Below is a small trained network, with its code and all its weights. Each question gives an input and a class and asks what happens when units are switched off, that is, made to give their printed mean instead of their output.

import numpy as np


def w(rows, s, z=0):
    codes = np.array(rows[::2]) - 128.0
    scale = np.full(codes.shape[1], s)
    scale[-1] = z or s
    return codes * scale


def norm(h):
    return h / np.sqrt((h * h).mean(-1, keepdims=True) + 1e-5)


def f(y):
    return y / 2 * (1 + np.tanh(0.7978845608 * (y + 0.044715 * y**3)))


def log_softmax(a):
    a = a - a.max(-1, keepdims=True)
    return a - np.log(np.exp(a).sum(-1, keepdims=True))


def net(x, mask):
    res = np.array(x, float).reshape(1, 5) / 4 @ E
    u = 0
    for l in range(2):
        y = f(norm(res) @ A[l][:, :-1].T + A[l][:, -1])
        res = res + np.where(mask[u : u + 14], y, B[l][:, -1]) @ B[l][:, :-1]
        u += 14
    return log_softmax(norm(res)[-1] @ U[:, :-1].T + U[:, -1])


A, B = {}, {}
E = w([
[222,92,238,102],'x0',
[160,237,79,61],'x1',
[130,123,128,125],'x2',
[127,130,129,129],'x3',
[5,146,215,36],'x4',
],0.0026)
A[0] = w([
[198,150,153,131,75],'0.n0',
[172,190,79,105,123],'0.n1',
[157,67,122,236,106],'0.n2',
[142,139,150,57,71],'0.n3',
[88,194,152,28,45],'0.n4',
[237,94,158,103,197],'0.n5',
[115,113,2,198,121],'0.n6',
[173,151,79,113,87],'0.n7',
[153,98,231,22,4],'0.n8',
[28,102,211,132,78],'0.n9',
[60,128,184,132,76],'0.n10',
[141,175,131,43,96],'0.n11',
[131,121,76,139,116],'0.n12',
[173,181,87,143,78],'0.n13',
],0.0068,0.0028)
B[0] = w([
[172,118,102,160,140],'0.n0',
[216,141,97,108,180],'0.n1',
[42,144,189,202,232],'0.n2',
[99,183,182,158,146],'0.n3',
[34,138,61,231,226],'0.n4',
[177,32,92,209,251],'0.n5',
[87,204,213,58,233],'0.n6',
[156,108,136,96,139],'0.n7',
[104,158,240,53,215],'0.n8',
[183,119,88,47,234],'0.n9',
[141,119,86,74,168],'0.n10',
[124,179,137,253,186],'0.n11',
[143,170,181,95,136],'0.n12',
[168,117,148,57,145],'0.n13',
],0.0047,0.0028)
A[1] = w([
[130,138,123,133,106],'1.n0',
[218,159,124,83,110],'1.n1',
[49,182,136,96,52],'1.n2',
[113,132,101,21,42],'1.n3',
[189,141,187,110,94],'1.n4',
[202,186,76,146,111],'1.n5',
[115,71,151,125,168],'1.n6',
[198,74,72,173,48],'1.n7',
[135,142,111,112,83],'1.n8',
[46,126,1,81,124],'1.n9',
[90,182,194,189,126],'1.n10',
[97,149,171,31,4],'1.n11',
[94,196,217,172,73],'1.n12',
[197,83,106,113,47],'1.n13',
],0.0059,0.0022)
B[1] = w([
[129,120,144,131,117],'1.n0',
[102,226,143,57,150],'1.n1',
[233,144,130,215,221],'1.n2',
[141,48,131,121,161],'1.n3',
[77,161,36,109,150],'1.n4',
[117,119,207,62,160],'1.n5',
[109,139,82,87,182],'1.n6',
[171,106,169,224,143],'1.n7',
[137,110,145,123,103],'1.n8',
[205,64,3,134,247],'1.n9',
[50,162,140,156,251],'1.n10',
[141,44,158,151,171],'1.n11',
[27,155,171,173,231],'1.n12',
[137,189,144,198,111],'1.n13',
],0.0046,0.0019)
U = w([
[36,176,204,173,255],'0',
[155,44,168,224,90],'1',
[163,210,128,24,129],'2',
[254,158,157,166,76],'3',
[126,42,50,70,165],'4',
[112,58,205,26,57],'5',
[97,178,26,176,63],'6',
],0.014,0.0023)

Each question gives the input, the list of numbers given to net, and the class t.
The units are the neurons (one row each of A and B). Each row of codes is followed by its name. A weight is (code - 128) times the scale printed after its matrix; where a second scale follows, it is the last column's (A, B and U).
mask holds one flag per neuron, layer by layer. A switched-off neuron (its flag False) gives its mean, the last column of its row in B, instead of its output. The means were averaged over made-up inputs and are rounded, as every weight is.
A unit's drop is (log p(t) with every unit on - log p(t) with that unit switched off) / (log p(t) with every unit on - log p(t) with every unit switched off).
The circuit of an input: a set's keep is (log p(t) with only the set's units on - log p(t) with every unit switched off) / (log p(t) with every unit on - log p(t) with every unit switched off). Starting from the 12 units with the biggest drops (on a tie, the unit counted first), units are removed one at a time, each time the one whose removal leaves the highest keep (on an exact tie, the one counted first), for as long as the keep stays at least 0.8.
circuit, biggest first: the units of the circuit, biggest drop first
most important unit: the unit with the biggest drop
top k neurons: the k neurons with the biggest drops, biggest first
k most important neurons of layer l: the k neurons of layer l with the biggest drops, biggest first
drop when u is switched off: that unit's drop, to one decimal
input [-2,2,-7,2,-7], class 2: most important unit -> 0.n6
input [-1,-7,8,2,-7], class 0: circuit, biggest first -> (0.n2, 0.n6)
input [-3,7,4,7,7], class 6: circuit, biggest first -> (1.n9, 0.n4)
input [-2,7,3,-2,5], class 6: circuit, biggest first -> (0.n4, 0.n6)
input [-7,2,5,8,0], class 2: circuit, biggest first -> (0.n6, 0.n2, 0.n4)
input [0,2,4,-5,6], class 6: top 2 neurons -> (0.n4, 0.n6)
input [0,0,-6,6,-2], class 0: top 2 neurons -> (0.n2, 0.n6)
input [0,3,-4,8,2], class 6: top 3 neurons -> (0.n4, 0.n6, 0.n2)
input [0,1,8,-6,7], class 6: 3 most important neurons of layer 1 -> (1.n9, 1.n2, 1.n5)
input [-2,-2,0,-7,-6], class 0: top 2 neurons -> (0.n6, 0.n2)
input [-1,7,5,-8,5], class 6: drop when 0.n11 is switched off -> -0.2
input [-2,1,-2,2,-5], class 2: drop when 0.n13 is switched off -> 0.2
input [-2,-1,-1,8,8], class 4: drop when 0.n9 is switched off -> 0.3
input [-8,-4,-7,5,-5], class 0: circuit, biggest first -> (0.n6)
